Each row has a class, written after it.
[  7   7  10 -60 -38  73 -17  17 -22  13 -13 -31  28  13  14   9 -19  -2
  -4   7  -9  28  -8  18   5  29  18  24 -26 -32  49  53 -24 -37   6   5
  20   3]
gasa
[ 16  15  -8  36 -13 -44  12 -31 -13 -44   9  16 -40   0 -51  25 -17  39
  39 -16 -39 -10 -25 -33 -16 -12   9 -34 -16  11 -37 -29  26  35 -28   5
   6  24]
Pesu
[ 35  31 -17   7 -18 -38   2  -6 -20 -16 -27  31 -40 -27 -13  12 -11  14
  52   3  -6 -53  13  -4  -9 -56  22 -58  -4 -36 -37 -27  26  40 -25   5
  20   0]
takov
[ -5  17  -4 -12 -39  68  -8  32  -3  27   6 -18  40  18  24 -11 -12  -5
 -14  15  -7  31  14   6   6  39   5  37  -4   0  30  39 -19 -26 -33  15
   1 -11]
namas
[  7  10  -9  28 -14 -22  -9 -19 -19  -4  -2  26 -39 -26 -24  13 -33  -4
  57  -4   4   1   6  10  10 -25  23 -40  13  -4 -36 -37  32  23 -28  -5
  10  -2]
namas
[ -1  24 -11   2 -13 -24 -22   3  14  -5   1  24 -36 -31 -54  49  -9 -11
  36   7  32 -40  24  28  11   6 -20 -77  15 -31 -29 -28   9  42  10 -25
  12  63]
letim
[ 12  12   4 -45 -35  68  -7  35  -8  40  10 -15  34   6  11  10 -15 -10
   5  35  12  -4  28  -3   5   6  18  20  -6 -36  38  47 -44 -19   8  -5
   8  -4]
pire
[ 32   4   0 -54 -44  68  -9  40  -1  30  22 -20  30  17   7 -16  -1   4
  -5  19   7 -15  21  -5  10  30  21  17  -5  -6  41  53 -37 -22 -16  -2
  29 -11]
pire
[  3   2  -8 -27 -37  72   4  33 -10  20   1 -28  27  16  24 -16   0   0
 -10   7  -6  18   6  -9  -7  21  25  41 -11  -6  33  49 -16 -22 -22  14
   4 -12]
namas
[ 26  14  -1 -41 -41  62 -16  14  -3  25  30  -4  37  34  19  -7 -10  13
 -10  25   3  -3  21 -23  24  42   4  15   9  -2  50  47 -25 -24 -14  15
   4 -13]
pire
[  4  14  21 -27 -34  70 -34  15 -10  48  45 -43   6 -53 -37  -4 -14 -42
  46  15  -6  23  35  35  43  28  16  24 -46 -36  25   7 -35 -18  -5 -50
  18  16]
gasa
[ 26  24 -12  12 -12 -45  13 -33 -36 -52 -14  32 -50  18 -23  11   3  43
  66   0 -13 -36 -21 -28 -12 -32  32 -66  26  20 -11 -26  52  63 -52  19
   3  13]
namas
[ 18  29 -42  15 -41 -16 -36 -22 -40  23 -12  17 -91 -51 -13   0 -15 -13
  50   9  10 -55  12  11  13 -35  39 -39 -29 -13 -25 -40  28  15  20 -52
  20  18]
Mak
[ 12   9   8 -36 -23  48  -4  24 -10  14   4 -11  41  27  18 -14  -5   9
 -14  14  -8  20  16  -8   0  27  -3  41 -11 -29  32  50 -30 -41 -24  31
   0 -18]
takov
[-10   5  -4  46  -6 -24   3 -29 -23 -11   6   5 -34 -14 -50   7 -27   8
  19  -1  -4  -2  -2   7 -11 -18   7 -33  -6  -3 -34 -57  18  32 -13 -21
   3  12]
zaniv
[  5  10  -8  -2 -46  36  20  -5  16   7   8 -12  30  15  19  -4 -19  18
 -14 -11 -26  18  15  22  -5  31   3  52 -30  -4  -9  18 -30 -51 -19  37
 -34 -33]
Pesu
[-22  13  22   7 -21  63 -33  34  -5  28  32 -12  57  34  26   8  -8   3
 -24  12  -7  20 -19 -67  28  69   7  49   9  -2  60  61 -21 -43  12  -4
  -2  20]
Mak
[  1  -5   2 -24 -47  79   2   6 -28  36  21 -21  27  47  23 -32 -11   8
 -38   3 -10  30  11  -8  -6  44  23  41 -13 -30  35  31 -13 -11  -9  24
   1 -19]
zaniv
[-17  35  17 -58 -28  39 -13  19   5  37  -6   7  89  17  33 -24  -3   4
 -29   6  -6  27  41  21 -14  46 -22  11  18 -30  24  21 -53  -2   0   4
 -27  10]
nibi
[ 26 -14   0  16   0 -35  -6 -20 -16 -28  11  15 -29  21 -44  -8 -30  20
   5 -40 -28  15  -9   1  -7  20 -16 -32 -23 -14 -49 -33  37  44 -27   1
  23 -13]
Kagi
[ 18   8 -20  36 -18 -25  12   6 -26 -32  17   5 -61 -36 -54  22 -44  16
  62 -21 -14 -26  -6   3   7 -25  26 -41 -31  -8 -37 -40  19  11 -47 -24
  20  16]
Pesu
[ 13  21 -25  35  -9  31 -27 -23 -20  -7 -60 -17 -86 -13 -38 -16   8  -3
  -2  21  19 -25 -39  26 -23 -21  39 -35 -26  22 -51 -19  45  66  28 -20
  52  28]
Mak
[ -6  16   0  22 -19 -23 -19 -50   1   2 -21  33 -14   8 -10 -11 -14  32
  -2   8  -2 -16   6   5   0 -21  -5 -30  17   1 -30 -52  35  60 -17  16
  31   5]
zaniv
[ 11 -25  23 -14  30  -1 -26 -86 -51   5   8  27 -16  36  16 -28 -66 -18
  30   6   5  16  48  28   7 -20 -20 -29  20 -62 -33 -65  48  38  -2  15
   4 -34]
gasa
[ 23   7 -10  30  -6 -17 -13  -5  -6 -18   4  16 -46 -19 -33  15 -21  14
  10 -36   4 -21 -14  -2 -11  -1   5 -29  -6 -14 -34 -32  43  44 -13 -14
  15   7]
tif
[  7  18  -4  -9 -46  35  -2  27 -20  36  23 -14  32  24  21   7 -12   4
  11   1  -2  -9  15  -1  22  36   8  24 -13 -24  59  44 -25 -47 -19  14
 -25 -13]
Kagi
[-12  -3  -3  19 -12   6   6 -15  -2 -15  -5  26 -39 -13 -48 -17 -26   9
  10 -19   0  12 -17  15  19  -3  12 -29   2  14 -54 -33  52  42   0 -30
  28   2]
namas
[ -3  11  -3 -27 -28  36   7   3 -24  20  -3 -19  39  28  19  -8 -21  17
 -24  11   1   8  11  20  -2  48 -14  18 -13 -10  39  33 -13 -28  10  15
 -23 -11]
Kagi
[ 29  21 -12  23  -8 -27  -3   2  -9 -39   3  13 -48 -34 -28  18 -15  28
  26 -34   1 -27 -14   1   1 -12   8 -46 -10 -10 -41 -41  53  55 -34 -10
  18  -4]
tif
[ 16 -18   4  22  11  -9 -19 -24 -21 -24  -4   1 -64 -14 -34  10 -16  -7
  31 -14  -3  -1 -22 -12 -19 -13  35 -17  -5 -15 -30 -27  20  32  -4  -6
  25  20]
Mak
[ 48  -3 -30  -1 -13 -13  -8 -37  -2 -46  -8  13 -73 -24 -70  17 -29  41
  41 -12 -14  -6  -8  -3  -6 -34   8 -41 -39  16 -42 -28  28   5 -26 -14
  44  -8]
pire
[  3  32 -11  43 -18 -32  15 -30  -8   3  15  34 -31 -19 -37  14 -22  23
  49 -16 -31 -25  -2 -27  -6 -17  11 -24 -24  -2 -45 -31  29  34  -2 -22
  -5  18]
Pesu
[ 38  20 -16  14   5 -33  -1 -15 -35 -25  -8   5 -56 -28 -53  13 -29   0
  47 -12  -4 -11 -18 -15 -33 -27  31 -62  -4 -18 -24 -12  13  12 -27  -1
   6  24]
takov
[ 19  52  14   9 -20 -23  -5 -42 -43  -2  17  29  -9   1 -47   3 -12  32
  57   4  -2 -35  -1 -41  13  -1  12 -79  20 -14 -15 -16  27  48 -10 -15
  -3  33]
letim
[ 39  24 -10  30 -21 -42   6 -27 -41  -1   9  15 -37  -6 -37  -2 -34  24
  51 -21 -12 -50  11  -4  -5 -21  12 -72  -1 -24  -5 -38  33  41 -38  -1
   6   9]
Kagi
[ 19  32 -41 -27 -73  48 -34  39  35   0   8  15  12  31  18  25  -2  22
 -11 -18 -13 -48   8  11  38  78 -23  -5 -27  17  58  41   9 -44 -32  -8
  30  21]
gasa
[-13  29  11 -43 -43  60 -21  12 -13   9  18   3  19  13  24   5  -1  24
  -6  19 -14  32  -1 -14  37  57   6  40 -13 -19  42  35  -5 -16   1  10
   2   1]
Mak
[-11  23  24 -41 -31  53 -39 -14 -46  38 -39   4  20   5  56   7 -25  12
  12  59  26   6   4   9  21  -5  29  22  31 -37  64  30 -16 -14  12  37
  18   9]
Mak
[ 11  17   3  37 -22 -38  33 -22 -13 -10  26  11 -24 -25 -58  12 -36  27
  47 -24 -15 -48  10  -2 -16 -20  16 -39  -4  -8 -23 -37  -1  16 -25 -17
 -20  31]
Pesu
[ 22  -3   5 -35 -42  76  -8  14 -12  35  32 -20  31  39  -9 -10 -15   0
 -12  24   2   6  20 -17   9  36   8  31  -6 -13  53  51 -39 -43  -2  -3
   6  -9]
pire
[-11 -25  -3  15   1   1  -3  -5 -24 -31 -12 -21 -63 -26 -59  23 -25  10
  -2  -8  -1  34 -26  -7 -17 -50  31 -17 -30 -38 -37 -28  16  35  14 -14
  21  20]
zaniv
[  6  14  10 -42 -36  57 -14  22 -10   0  11 -21  25  25  -4   7   9  16
 -32   4  -6  50 -10 -10  24  43  -6  23 -12 -24  37  52 -29 -32  -1  23
  11   7]
letim
[ 25   7 -16   5 -16 -57 -38  10  -8 -33 -13  35 -40 -13 -38  26 -10   9
  36 -28   5  -5   2  15  -3 -12   3 -88  19 -16 -33 -38   7  33 -19 -10
  21  36]
nibi
[ 34  -2 -23  20 -14 -13 -15 -32  20 -10 -14  11 -63 -32 -46  32  -7   5
  11  -7  -4  -5  -9 -10 -11 -44  15 -34 -12   2 -43 -22  19  25  30  -6
  32   6]
pire
[-22  21   0 -23 -41  58  -6  24  -7  40 -10  -3  42   9  25   8 -16  10
  -1  32  18  11  28  16   5  20  -4  22  12  -7  47  42 -14 -31   2  10
   2  10]
namas
[ 23  17 -12  40  -8 -20  -5   4  13 -17  19  18 -31 -25 -45  21 -27  14
  11 -46  -5 -30  -5  -9 -18  16  -5 -43  -4 -16 -32 -32  35  42 -18 -21
   4  25]
tif
[  0  -6 -13  22 -25  -3 -20 -19  -4 -13 -18  11 -62   4 -37   8  -3  18
   1  -3  20 -18 -25  16   3 -13  30 -31   4   9 -23 -30  31  50  -8   3
  32  22]
zaniv
[ 13  13  10 -21 -42  68 -25  11  -6  11  15 -26  37  52  11  -1   1   3
 -18   3 -17   9  -3  -6  18  54  -2  23 -18 -10  48  49 -12 -24  -9  12
   6  -1]
gasa
[ 10  47   6 -61 -53  57 -28   0 -25  77   0  25  47  26  72 -34  -3   9
  31  37   0 -56  43 -25   3  32  30  24  17 -37  68  43 -18   1 -14  10
  13  14]
Mak
[ 26  17  -1 -56 -37  50 -21  12 -12  31  14  -6  22  32   1 -13  -9  11
   3  28  10   7  24   5   4  23   4  22 -14  -5  29  51 -39 -30 -11   4
  13 -16]
pire
[ 30  21  -4  29 -15 -15 -10  -8  -6  -5  10  15 -35 -37 -29   4 -25   3
  23 -29  -5 -24  -8 -10   3  -7  21 -45   7 -29 -30 -40  39  51 -13 -15
   9  12]
tif
[ -8   0  -1 -32 -29  49   9  38 -15   7  28 -17  26  30  24   5 -10   0
   3  12  -8  32  16  34   9  54  -3  62 -25  -6  28  33 -38 -44 -45  25
  -3 -21]
Pesu
[-17  35 -21 -26 -43  61 -14  31  18  11 -10   2  21   7  26   3   5  14
 -33  17  -8  34  -1   9  23  48 -13  29  -7  18  32  33   3  -2 -18  15
  13  10]
namas
[ -64   34   35   33   -6    4    7   27   56   38   10  -11   30 -114
   -5   79   28  -62  -13   11   -3   39   -9   17   41  -30   -2   49
   13  -32  -14  -19  -28   13   39  -18   -9   -1]
takov
[-16   8  13 -22 -28  67 -10  43  25  42  24 -31  51 -25  30  29  -4 -22
 -35  -9  13  32   3   8   5  54   3  69   2 -33  49  47 -37 -43  19   9
 -25   1]
tif
[  8  -5 -26 -78 -58  46 -48  33 -14  31  -4  22   8  41  23 -46 -17  25
 -40 -12  19  29  53  49  27  22 -31  23 -26 -32  35  27 -31 -65  -2  -7
  20  -9]
nibi
[ 27  23 -12  17 -30 -19   4 -45 -30  21   0   3 -60 -48 -40  30  16 -22
  97   6  10 -76  -2 -20  -5 -56  68 -42   9 -24   8 -19  -7  11  -1 -25
 -15  35]
letim
[-26  -2  -9  34  12 -16 -34 -24  14  -1 -11   8 -23 -19 -29   7 -41 -20
 -33   6   0  58  13  44 -11   3 -29  -5 -16 -17 -66 -61  -5  32   5  -4
  -2  11]
zaniv
[  8   5 -10  39 -17  -5   7  20 -14 -16  -1   1 -38 -56 -37  36 -35   0
  61 -13   2 -22  -3 -13   4 -43  44 -48   4 -15 -20 -25  22  20 -31 -21
  17  19]
namas
[-19  37  -3 -45 -62  86 -11  31  11  82  -8 -15  46 -19  44  -2  -1 -16
  -7  16   7   8  24   9  -3   6  34  67 -10 -28  49  63 -47 -31  -4   8
 -11  -1]
namas
[  2  -2  38  15  -6  75 -19  49  -4  -5  13 -41  42   8 -14  44 -36   1
   3  -4   0  35  -6  -8  16  24   4   5 -17 -42  29  40 -20 -13 -17  13
  24  13]
gasa
[-17  18  -1 -64 -67  56  12  -1 -36  29  10  -1  27  16  11   4 -20  24
  18  33 -13   0  14  15  13  39   9  37 -21 -21  43  36 -10 -32   6   1
   0   4]
Pesu
[  7  25  -8  68   8 -44  23  18   9 -23  -3 -18 -38 -93 -63  48 -34  -4
  57 -23   6 -30  -5  15  10 -43  26 -79 -15 -20 -46 -44  12  22   9 -33
 -21  28]
Kagi
[ 11  27 -20  27 -34 -19   1 -29 -19 -13  -9  15 -37 -19 -23   2  -1  -3
  49  11 -16 -29  -7  -2   7 -17  27 -48  13  19 -28 -43  43  50 -33 -13
  12   4]
namas
[ 24  10   1  23  -1 -24 -17 -23 -10 -29  -2  10 -43 -31 -50  14 -18   8
  38 -11   4  -8  -3   8  17 -19   6 -53   1 -11 -38 -42   7  24 -31  -7
  21  18]
letim
[ 19   8   3  29  12 -12  -2   0 -20 -15  33 -18 -37 -32 -90  27  -9 -25
  52  18 -14 -10   0 -34 -14 -27  15 -47 -24 -12 -44 -31   0  58   1 -61
  14  24]
pire
[ 37   5   2 -21 -53  50 -19  45  -3  48  22 -21  43  21  10   0  -1  -5
   5  22  -5 -22  26 -44   9  -5  26  26  -8 -24  56  64 -60 -51  -3  -5
  20  -5]
pire
[ 11  46  14 -61 -90  33  16 -34  -3 114  -1  16  69  19  34 -72   0  53
  13  -7 -11 -80  46 -10 -37 -15  31  58 -11  -6  40  63 -42 -39   0   5
   5 -10]
Pesu
[ -5  -7  -7   9  20 -43 -20 -76   4 -44 -16  22 -40  16 -31  22  25 -17
   5  33 -11  19 -27  15 -11  30 -29  -2  25  40 -24 -43  29  35  -1  23
  -5  12]
takov
[-26   2  -2 -28 -49  60 -14  28 -29  34   5 -28  22  20  15   0  -5   8
 -23  22   6  29   2   3  10  11  19  58 -30 -21  43  40 -32 -45   1   0
   3 -14]
zaniv
[ 23 -11 -11  38  -2 -15  -9 -17  12 -70  17   2 -30  -2 -54  13   5   5
  16 -36 -36  18 -21 -18   1  28   0 -51   4  11 -40 -60  24  44 -47  -5
  -2  12]
nibi
[  39   30    5  -77  -10   39  -53   11   -8   26   21    7   20   72
   -4 -102   -8   51  -18  -23   25   28   47    2   -3   29  -12  -22
    2  -25   15   49  -30    0  -45   33   -4   20]
nibi
[-10 -16 -52  36 -39 -18  -3 -10  -9 -47 -13 -18 -63  -9 -65  12 -31   7
 -10  -5  -4 -17 -22  42   8   8 -15 -15 -59  44 -70 -35  34 -36  12 -52
  15  -6]
Pesu
[ -5   6 -17  37 -13 -41   3 -64   1 -44  -6  24 -64  -2 -63  24  -3  35
  19   0 -30  -6 -36 -11  -3  -4  -8 -23 -12  39 -35 -47  45  41   6  -6
  12  37]
Pesu
[-40   8  25  19 -15  90 -16  23  56  41  40  10  52  -7 -24   6 -39   0
 -33  23  29  24  34  14  80  39 -40  30   4  -8   1  10  -8 -25  30 -31
   9  -8]
pire
